[128 = 0]

[137  92 127 138 137 123  73 107  60 162 145 148 158 134 138 138 143 123
 147 105 100 119 100 105 108 150  96  97 138 132 147 155 110  92 143 141
 120 144  88 160 120 151 119 123 140 165 162 135 122 125 200 194 103 115
 132 166 125 109 191 141 167 149  92 129 140  71 133 140]
S
[114 105 125 124 126 111 139 131  97  90 139 131 194 114 134 114 151 128
 138  82 100 131  73 131 132 149 123 137 163 118 148 144 135 121 168 144
 130 148 118 130 132 136 121 145 134 159 144 117 124 102 120 198  84 130
 102 124 149 100 186 155 172 130  78 134 129  22 128  95]
S
[131  96 107 125 109 121 102 111  33 148 142 117 243 124 108 124 141 147
 154  58 118 128 108  95 107 152 103 116 143 123 161 141 121  96 168 147
 121 145  94 143 110 123  91 143 146 156 147 135 120  98 137 223  97 155
 133 169 123  89 228 160 166 141  68 135 114  21 116 122]
S
[130 117 139 139 141 120 119 115  86 122 136 140 168 117 124 136 158 126
 137 113 110 136  99 102 131 126 116 108 141 118 155 138 104 106 156 155
 118 137 115 137 118 143 114 129 129 148 142 114 134 121 138 189 121 146
   4 136 114 108 149 125 149 134 150 130 107  83 123 115]
S
[127 138 118 167 151 125 148 128 130  74 140 141 120 118 127 130 131  92
 139 111 109 157 112 113 148 160 134 116 127 115 140  71 152 115  97 131
 118 126 144 127 116 129 120 137 127 171 133 121 134 112 119 146 130 112
 130 110 117 145  99 123 154 159 137 132 124 109 117 123]
S
[116  52 139 137 137 125 128 108 146  93 123 153 172 115 110 123 106 135
 142 130 141 122 114 140 119 159 101 134 143 120 109 133 125 111 136 131
 122 146 128 128 105 124 115  94 137 149 130 120 124 114 123 168 118 144
 113 142 118 115 144 146 133 125 144 135 128  81 114 100]
P
[121 109 132 121 132 115 121 111 105 122 152 140 163 128 159 132 145 139
 136 107 112 131 102 119 124 137 113 128 132 126 149 144 135 127 156 124
 126  97 108 134 112 148 122 139 144  96 140 112 133  96 128 175 113 103
 129 139 110 113 177 144 166 110 115 134 126  74 138 107]
S
[112  99 149 123 142 125 103 119 111  98 134 110 171 115 116 134 140 156
 134  94 105 143 126 119 129 154 140 133 142 132 141 134 124 121 154 119
 130 143 125 125 120 126 121 125 121 156 130 121 126 111 131 199 108 124
 131 147 126 112 194 143 168 135 112 138 118  48 152 104]
S
[124 122 157 126 131 133 103 127 116  82 138 144 105 102 120 121 127 122
 128  95  96 117  78 114 134 134 123 153 122 127 106  91 129 109 144 180
 135 135 126 151 110 135 101 142 138 150 124 129 139 100 125 170 113 115
 116 117 124 128 148 138 162 137 113 143 110  64 123 107]
S
[112 119 142 113 140 118 116 143 103 105 136 137 187 134 115 128 139 126
 135 103  99 152 103 121 129 158 131 131 152 124 144 137 133 112 140 129
 129 139 119 139 115 143 127 106 147 161 142 106 142 106 113 194 105 130
 115 114 134 127 192 126 154 118  96 154 114  46 133 105]
S
[106  95 117 150 125 116  92  86  77 160 116 145 242 102 126 123 156 178
 158 103  93 109 131  95  99 116 106 144 183 129 128 137  87 100 156 134
 121 160  95 132 111 145 125 185 155 162 122 155 125 130 119 220  87 119
 129 176 141  82 217 159 157 116  83 133 135  98 147 151]
P
[175 131 107 124 135 137 139 142  78 185 138 129  31 153 161  95 115 116
  53 127 148 107 144 128 124 129 121 119 124 182 135 134 141 154  91 139
  97  97 100 130 124 114 144 127 125 118 145 150 113 163 151  93 170 133
 134 151 149 159 118 125  89 153 105 112 131 176 119 169]
N
[119 116 135 125 123 179 124 106 139 111 107 117 193 115 121 125 160 145
 142 131 109  97 116 140 141 134 118 141 165 124 120 128 129 112 142 156
 136 145 117 114 114 130 121 134 114 133 127 171 135 100 140 170  93  55
 118 142 130 110 166 131 135 159 103 134 125  86 158 101]
H
